Below are the code and all the weights of a small trained network. Each question names an input and a target symbol and asks about switching units off, where a switched-off unit gives its printed mean instead of its output.

import numpy as np


def w(rows, s, z=0):
    codes = np.array(rows[::2]) - 128.0
    scale = np.full(codes.shape[1], s)
    scale[-1] = z or s
    return codes * scale


def norm(h):
    return h / np.sqrt((h * h).mean(-1, keepdims=True) + 1e-5)


def f(y):
    return y / 2 * (1 + np.tanh(0.7978845608 * (y + 0.044715 * y**3)))


def softmax(a):
    e = np.exp(a - a.max(-1, keepdims=True))
    return e / e.sum(-1, keepdims=True)


def log_softmax(a):
    a = a - a.max(-1, keepdims=True)
    return a - np.log(np.exp(a).sum(-1, keepdims=True))


def net(x, mask):
    ids = ['ΘΛΣΨΩαβγεζημξπτφ'.index(c) for c in x.split()]
    T = len(ids)
    res = E[ids] + P[:T]
    u = 0
    for l in range(2):
        q, k, v = (norm(res) @ M[l].T for M in (Q, K, V))
        z = softmax(np.where(np.tri(T) > 0, q @ k.T / 2**0.5, -1e9)) @ v
        res = res + np.where(mask[u], z, O[l][:, -1]) @ O[l][:, :-1]
        u += 1
        y = f(norm(res) @ A[l][:, :-1].T + A[l][:, -1])
        res = res + np.where(mask[u : u + 4], y, B[l][:, -1]) @ B[l][:, :-1]
        u += 4
    return log_softmax(norm(res)[-1] @ U[:, :-1].T + U[:, -1])


Q, K, V, O, A, B = {}, {}, {}, {}, {}, {}
E = w([
[117,111,108,115,110,121,138,113,126,139],'Θ',
[179,81,183,189,129,96,160,221,127,225],'Λ',
[115,132,111,110,100,133,126,112,121,144],'Σ',
[181,186,139,155,68,47,84,75,201,100],'Ψ',
[123,122,115,120,102,139,133,103,125,143],'Ω',
[122,164,161,111,110,117,158,183,137,147],'α',
[29,110,255,169,127,149,119,92,208,122],'β',
[111,136,141,155,140,81,81,171,54,56],'γ',
[194,95,133,59,170,133,98,176,182,84],'ε',
[192,141,175,189,153,187,77,105,108,125],'ζ',
[117,125,120,113,107,117,128,120,128,138],'η',
[162,193,173,138,144,210,75,118,119,178],'μ',
[64,93,128,104,191,133,135,219,122,162],'ξ',
[175,180,70,206,109,167,202,169,106,72],'π',
[153,88,85,224,173,126,85,47,145,88],'τ',
[202,145,107,58,173,184,131,172,245,101],'φ',
],0.0042)
P = w([
[197,162,169,101,209,99,182,2,98,111],'0',
[124,87,145,119,59,159,42,208,142,182],'1',
[131,83,124,144,39,169,57,201,173,170],'2',
[111,81,113,150,45,170,69,213,170,161],'3',
[115,78,90,143,49,169,83,208,201,169],'4',
[107,71,84,141,61,147,106,201,188,168],'5',
[99,60,99,155,72,144,92,209,179,159],'6',
[90,51,79,164,68,143,97,195,186,165],'7',
],0.00089)
Q[0] = w([
[160,217,209,171,236,89,132,149,153,92],'0.h1',
[154,126,187,235,202,58,74,254,94,24],'0.h1',
],0.0046)
K[0] = w([
[106,115,100,186,15,244,18,216,172,160],'0.h1',
[45,57,10,120,1,106,50,173,157,128],'0.h1',
],0.0047)
V[0] = w([
[147,104,83,136,130,107,83,100,29,78],'0.h1',
[153,2,113,164,153,80,216,137,118,132],'0.h1',
],0.0026)
O[0] = w([
[254,115,91,148,164,185,154,186,59,131,253],'0.h1',
[118,202,55,173,252,117,43,92,159,163,55],'0.h1',
],0.0024,0.00047)
A[0] = w([
[181,149,50,153,199,139,96,158,124,187,17],'0.n1',
[182,242,254,170,163,219,102,103,100,102,5],'0.n2',
[86,177,181,160,213,105,84,136,180,120,83],'0.n3',
[163,148,160,113,165,53,161,113,89,47,68],'0.n4',
],0.0036,0.002)
B[0] = w([
[54,111,196,184,4,53,198,133,91,207,244],'0.n1',
[178,223,238,121,133,252,52,68,57,205,254],'0.n2',
[164,22,52,74,171,117,235,120,84,70,142],'0.n3',
[43,58,141,107,115,43,56,236,86,95,61],'0.n4',
],0.0022,0.00069)
Q[1] = w([
[29,61,27,60,23,121,118,158,117,216],'1.h1',
[158,79,20,158,4,220,185,2,150,166],'1.h1',
],0.0059)
K[1] = w([
[150,146,172,42,244,47,254,109,89,160],'1.h1',
[173,199,163,153,208,89,169,16,92,24],'1.h1',
],0.0049)
V[1] = w([
[158,107,183,255,160,198,107,111,174,105],'1.h1',
[156,189,65,172,157,221,228,163,129,123],'1.h1',
],0.0024)
O[1] = w([
[195,66,113,118,181,20,179,162,240,175,26],'1.h1',
[75,1,53,66,146,121,181,57,133,188,2],'1.h1',
],0.0026,0.00062)
A[1] = w([
[139,79,80,91,119,121,154,86,175,185,99],'1.n1',
[82,181,114,98,146,182,68,107,99,56,130],'1.n2',
[96,186,189,118,76,200,147,209,136,131,142],'1.n3',
[255,144,106,134,132,109,187,184,50,111,9],'1.n4',
],0.0038,0.0014)
B[1] = w([
[141,204,184,126,191,159,106,165,89,80,138],'1.n1',
[162,40,143,187,140,138,140,209,227,146,168],'1.n2',
[135,134,119,124,239,63,195,60,84,70,254],'1.n3',
[1,216,113,134,106,208,178,154,242,106,143],'1.n4',
],0.0032,0.0024)
U = w([
[65,209,85,157,81,195,216,153,177,108,162],'Θ',
[162,2,78,131,77,230,170,88,75,88,44],'Λ',
[178,118,160,186,115,66,182,204,156,241,29],'Σ',
[25,147,161,30,64,153,69,103,125,116,42],'Ψ',
[79,45,79,42,217,118,146,139,100,210,218],'Ω',
[129,162,175,219,152,137,107,207,69,36,125],'α',
[30,60,227,165,128,120,158,37,200,82,76],'β',
[83,226,68,125,222,88,53,104,154,167,3],'γ',
[165,161,140,99,200,56,231,69,76,58,54],'ε',
[70,93,80,165,102,187,38,134,204,181,115],'ζ',
[157,210,163,108,50,22,89,97,209,114,112],'η',
[205,189,191,101,162,216,61,112,49,172,247],'μ',
[76,146,94,188,62,78,134,55,37,202,198],'ξ',
[160,69,193,32,26,101,204,153,90,117,136],'π',
[175,58,45,227,207,86,112,97,166,120,234],'τ',
[232,134,112,33,184,164,138,195,225,89,96],'φ',
],0.0078,0.0019)

Each question gives the input, a string of symbols that net reads in full, and the target symbol t.
The units are the heads (2 rows each of Q, K, V and O) and the neurons (one row each of A and B). Each row of codes is followed by its name. A weight is (code - 128) times the scale printed after its matrix; where a second scale follows, it is the last column's (O, A, B and U).
mask holds one flag per unit, layer by layer, with each layer's heads first. A switched-off unit (its flag False) gives its mean, the last column of its rows in O or B, instead of its output. The means were averaged over made-up inputs and are rounded, as every weight is.
A unit's drop is (log p(t) with every unit on - log p(t) with that unit switched off) / (log p(t) with every unit on - log p(t) with every unit switched off).
The circuit of an input: a set's keep is (log p(t) with only the set's units on - log p(t) with every unit switched off) / (log p(t) with every unit on - log p(t) with every unit switched off). Starting from all 10 units, units are removed one at a time, each time the one whose removal leaves the highest keep (on an exact tie, the one counted first), for as long as the keep stays at least 0.8.
circuit, biggest first: the units of the circuit, biggest drop first
unit that matters most: the unit with the biggest drop
top k neurons: the k neurons with the biggest drops, biggest first
top k neurons in layer l: the k neurons of layer l with the biggest drops, biggest first
drop of u: that unit's drop, to one decimal
input ζ η γ γ ζ φ Ω, target φ: circuit, biggest first => 1.h1, 1.n1
input Λ Λ ε μ Σ η, target γ: top 2 neurons in layer 1 => 1.n1, 1.n3
input τ γ Θ Ψ Ω, target Σ: circuit, biggest first => 1.h1, 0.h1, 0.n1
input Ω Ω Θ β Ω, target μ: unit that matters most => 1.n1
input φ Θ Θ β γ Σ, target Ψ: circuit, biggest first => 0.h1, 1.n1, 1.h1, 1.n3
input Σ β γ Ω μ μ Ω Σ, target Λ: circuit, biggest first => 0.h1, 0.n1
input Ψ Ω μ Θ Ω, target ε: circuit, biggest first => 1.n3, 1.h1
input Θ Λ Θ μ Θ, target ξ: circuit, biggest first => 0.h1, 0.n1
input γ β φ β Σ Σ, target Θ: circuit, biggest first => 0.h1, 1.n4
input ξ Θ μ γ Λ γ γ Σ, target ζ: circuit, biggest first => 0.h1, 1.n2, 1.n3
input Θ φ τ Σ Σ, target ξ: circuit, biggest first => 0.h1, 0.n1
input τ Θ ε γ π ξ μ Θ, target Σ: top 2 neurons => 0.n1, 1.n3
input ξ Σ Θ Θ α Λ Θ η, target ζ: circuit, biggest first => 1.n3, 0.h1
input ξ Ω γ γ Σ, target ζ: circuit, biggest first => 0.h1, 1.n2, 1.h1
input Ω φ γ μ ε ξ Σ Θ, target μ: circuit, biggest first => 1.n1, 1.n3, 1.n4
input ε Ω γ μ Ψ Θ, target τ: top 3 neurons => 0.n4, 0.n1, 1.n2
input Σ π γ β ξ Θ μ Θ, target Λ: top 2 neurons => 0.n1, 1.n2
input φ Λ γ Σ Λ Ω, target Ψ: top 2 neurons in layer 0 => 0.n2, 0.n1
input ε γ μ Λ φ α Σ, target τ: unit that matters most => 1.n2
input φ Ω μ π Θ, target Ψ: top 2 neurons => 1.n1, 1.n3
input ξ γ μ ξ ζ μ Θ, target ζ: drop of 0.n3 => 0.1
input Θ Σ γ τ Ω, target ξ: drop of 0.n1 => 1.6
input γ γ Ω γ η, target Θ: drop of 1.n4 => 1.6
input ξ β Ω, target ζ: top 2 neurons => 1.n2, 1.n3
